Here is a tiny trained network, its code and every weight. The questions are about switching its units off for an input and a class, where a switched-off unit gives its printed mean instead of its output.

import numpy as np


def w(rows, s, z=0):
    codes = np.array(rows[::2]) - 128.0
    scale = np.full(codes.shape[1], s)
    scale[-1] = z or s
    return codes * scale


def norm(h):
    return h / np.sqrt((h * h).mean(-1, keepdims=True) + 1e-5)


def f(y):
    return y / 2 * (1 + np.tanh(0.7978845608 * (y + 0.044715 * y**3)))


def log_softmax(a):
    a = a - a.max(-1, keepdims=True)
    return a - np.log(np.exp(a).sum(-1, keepdims=True))


def net(x, mask):
    res = np.array(x, float).reshape(1, 8) / 4 @ E
    u = 0
    for l in range(4):
        y = f(norm(res) @ A[l][:, :-1].T + A[l][:, -1])
        res = res + np.where(mask[u : u + 10], y, B[l][:, -1]) @ B[l][:, :-1]
        u += 10
    return log_softmax(norm(res)[-1] @ U[:, :-1].T + U[:, -1])


A, B = {}, {}
E = w([
[185,73,55,111,154,67,139],'x0',
[143,93,187,134,160,26,121],'x1',
[180,150,218,167,151,98,181],'x2',
[174,122,95,192,2,103,102],'x3',
[87,219,163,38,129,72,134],'x4',
[103,122,136,119,80,67,237],'x5',
[133,57,198,127,147,210,80],'x6',
[212,122,104,44,77,92,119],'x7',
],0.0075)
A[0] = w([
[186,171,153,154,2,68,34,78],'L0N1',
[117,58,93,29,13,117,2,4],'L0N2',
[125,156,76,117,93,117,174,57],'L0N3',
[181,168,146,168,88,113,113,104],'L0N4',
[105,175,156,132,126,96,105,67],'L0N5',
[217,67,77,214,96,114,130,6],'L0N6',
[142,217,202,131,108,70,171,87],'L0N7',
[153,160,132,143,55,147,104,65],'L0N8',
[74,47,170,173,130,55,146,28],'L0N9',
[174,120,128,184,97,102,116,54],'L0N10',
],0.0095,0.0038)
B[0] = w([
[150,155,165,136,67,89,54,254],'L0N1',
[159,42,156,4,41,173,171,234],'L0N2',
[110,151,117,150,171,151,55,168],'L0N3',
[132,140,130,146,108,114,88,165],'L0N4',
[172,125,157,126,85,158,191,136],'L0N5',
[167,103,95,218,121,164,186,209],'L0N6',
[152,169,183,132,122,122,166,234],'L0N7',
[121,144,106,102,125,103,93,159],'L0N8',
[17,107,103,148,160,98,99,161],'L0N9',
[141,128,125,178,105,126,121,152],'L0N10',
],0.013,0.0045)
A[1] = w([
[204,34,58,209,112,142,151,11],'L1N1',
[155,60,170,144,178,247,44,98],'L1N2',
[89,116,94,146,128,101,142,74],'L1N3',
[91,106,114,153,101,158,113,97],'L1N4',
[113,150,106,168,145,129,144,5],'L1N5',
[192,115,93,84,178,63,141,16],'L1N6',
[118,119,135,132,131,142,138,143],'L1N7',
[95,187,13,87,76,228,116,78],'L1N8',
[101,37,85,167,123,75,160,110],'L1N9',
[129,44,105,127,186,192,109,72],'L1N10',
],0.011,0.0022)
B[1] = w([
[193,104,56,211,107,161,208,230],'L1N1',
[165,106,167,91,210,175,8,253],'L1N2',
[118,108,124,105,104,120,100,133],'L1N3',
[151,144,58,116,176,90,107,154],'L1N4',
[126,101,136,64,106,151,133,133],'L1N5',
[210,127,90,75,145,53,127,147],'L1N6',
[125,135,139,126,149,96,115,138],'L1N7',
[44,252,13,125,94,102,122,240],'L1N8',
[46,80,97,161,127,84,104,173],'L1N9',
[114,182,211,175,89,112,59,208],'L1N10',
],0.013,0.0057)
A[2] = w([
[125,132,151,134,155,153,97,6],'L2N1',
[100,87,100,82,89,201,112,45],'L2N2',
[161,137,111,108,154,102,191,79],'L2N3',
[156,59,132,140,114,175,140,28],'L2N4',
[119,144,164,139,179,175,106,64],'L2N5',
[87,171,199,127,185,155,252,28],'L2N6',
[135,92,99,160,120,169,138,29],'L2N7',
[139,71,164,131,146,110,119,150],'L2N8',
[80,68,124,109,151,137,158,87],'L2N9',
[139,152,146,102,161,111,156,93],'L2N10',
],0.015,0.0023)
B[2] = w([
[138,132,149,124,141,130,133,160],'L2N1',
[130,135,105,93,129,142,146,186],'L2N2',
[119,120,136,120,155,98,104,171],'L2N3',
[125,171,92,133,139,128,118,169],'L2N4',
[136,134,151,127,152,122,128,199],'L2N5',
[112,113,145,118,142,130,253,253],'L2N6',
[158,125,112,129,139,104,129,165],'L2N7',
[96,158,103,133,133,134,124,165],'L2N8',
[101,121,140,127,105,108,104,136],'L2N9',
[145,122,106,142,141,114,143,170],'L2N10',
],0.031,0.006)
A[3] = w([
[56,212,93,153,157,142,168,92],'L3N1',
[131,91,190,149,214,220,105,121],'L3N2',
[161,194,242,164,53,80,95,3],'L3N3',
[22,35,150,129,110,152,126,11],'L3N4',
[182,68,80,219,127,185,156,29],'L3N5',
[119,79,191,67,114,128,132,65],'L3N6',
[142,98,107,136,57,62,159,128],'L3N7',
[139,41,109,40,100,198,139,84],'L3N8',
[127,82,101,124,76,146,164,141],'L3N9',
[130,124,118,98,172,10,115,88],'L3N10',
],0.014,0.0022)
B[3] = w([
[134,167,120,162,60,25,141,254],'L3N1',
[130,219,166,152,208,74,85,251],'L3N2',
[151,106,223,174,39,205,141,236],'L3N3',
[23,60,137,187,131,147,101,153],'L3N4',
[184,51,55,214,146,126,130,242],'L3N5',
[143,150,77,171,135,129,141,172],'L3N6',
[140,128,172,134,185,210,122,246],'L3N7',
[110,164,91,76,171,233,152,195],'L3N8',
[122,159,130,138,189,133,96,192],'L3N9',
[158,8,153,56,113,120,95,203],'L3N10',
],0.018,0.0054)
U = w([
[183,115,216,164,45,186,141,132],'0',
[164,27,140,75,128,96,126,96],'1',
[192,70,42,228,114,150,110,149],'2',
[108,120,181,130,118,80,251,177],'3',
[160,151,83,51,102,216,130,125],'4',
[88,200,69,139,50,90,131,85],'5',
[127,189,185,143,196,124,72,176],'6',
[34,56,140,177,116,90,106,4],'7',
],0.016,0.0028)

Each question gives the input, the list of numbers given to net, and the class t.
The units are the neurons (one row each of A and B). Each row of codes is followed by its name. A weight is (code - 128) times the scale printed after its matrix; where a second scale follows, it is the last column's (A, B and U).
mask holds one flag per neuron, layer by layer. A switched-off neuron (its flag False) gives its mean, the last column of its row in B, instead of its output. The means were averaged over made-up inputs and are rounded, as every weight is.
A unit's drop is (log p(t) with every unit on - log p(t) with that unit switched off) / (log p(t) with every unit on - log p(t) with every unit switched off).
The circuit of an input: a set's keep is (log p(t) with only the set's units on - log p(t) with every unit switched off) / (log p(t) with every unit on - log p(t) with every unit switched off). Starting from the 12 units with the biggest drops (on a tie, the unit counted first), units are removed one at a time, each time the one whose removal leaves the highest keep (on an exact tie, the one counted first), for as long as the keep stays at least 0.8.
circuit, biggest first: the units of the circuit, biggest drop first
top k neurons: the k neurons with the biggest drops, biggest first
top k neurons in layer l: the k neurons of layer l with the biggest drops, biggest first
input [-2,4,2,4,4,4,-2,-2], class 0: top neuron in layer 1	(L1N1)
input [3,-2,-6,5,-1,6,-8,7], class 4: circuit, biggest first	(L0N2, L3N7)
input [0,2,-2,8,7,0,4,8], class 4: top 2 neurons	(L0N2, L3N8)
input [-6,7,-8,4,6,1,7,-5], class 4: top 2 neurons	(L0N2, L2N2)
input [-7,-6,1,3,-8,8,8,-4], class 2: top 3 neurons in layer 0	(L0N3, L0N7, L0N1)
input [1,-7,2,2,-1,-4,-3,0], class 5: top 2 neurons	(L1N8, L0N8)
input [1,-2,0,7,8,-8,-5,5], class 0: circuit, biggest first	(L0N1, L3N3)
input [5,2,-4,-1,-1,1,5,-4], class 6: top 3 neurons	(L1N10, L1N2, L3N2)
input [4,8,6,8,4,8,8,-7], class 7: circuit, biggest first	(L0N9, L3N4)
input [6,4,5,-5,-6,8,6,4], class 2: top 3 neurons	(L1N1, L0N6, L3N5)
input [-7,2,-1,7,-2,-1,6,4], class 4: circuit, biggest first	(L0N2, L3N8)
input [7,4,3,5,2,8,1,3], class 2: circuit, biggest first	(L0N6, L1N1)
input [-8,-6,-2,-8,4,-4,-7,-1], class 5: top 2 neurons	(L1N8, L3N1)
input [0,2,6,-3,5,-7,-7,8], class 1: circuit, biggest first	(L3N10)
input [2,-3,0,2,4,0,-8,3], class 0: top 2 neurons in layer 0	(L0N1, L0N7)
input [5,-8,1,-6,-8,-7,-2,-3], class 6: top 2 neurons in layer 1	(L1N2, L1N10)
input [1,-3,-2,1,-2,-2,-2,-8], class 5: top 2 neurons	(L1N8, L0N6)
input [8,-1,4,-1,7,-5,-6,-3], class 1: top 2 neurons	(L1N6, L3N10)
input [-5,3,-8,-3,8,1,5,-2], class 4: top 2 neurons in layer 3	(L3N8, L3N2)
input [-2,6,-7,6,-1,7,6,-5], class 7: circuit, biggest first	(L0N9)
input [1,-7,-8,5,-7,-5,0,7], class 4: top 3 neurons	(L0N2, L2N2, L3N8)
input [-4,-8,-7,6,-6,8,1,2], class 5: top 3 neurons in layer 3	(L3N1, L3N10, L3N3)
input [-8,-1,-5,-7,-8,1,-6,-2], class 5: top 2 neurons	(L1N8, L3N1)
input [-7,-8,5,2,-7,-8,-4,-3], class 6: top 2 neurons	(L1N2, L3N2)
input [3,5,-3,-7,-8,6,4,-6], class 7: top 2 neurons	(L0N9, L1N9)
input [-5,4,5,-7,2,-8,-3,-6], class 3: top 2 neurons	(L2N6, L0N3)
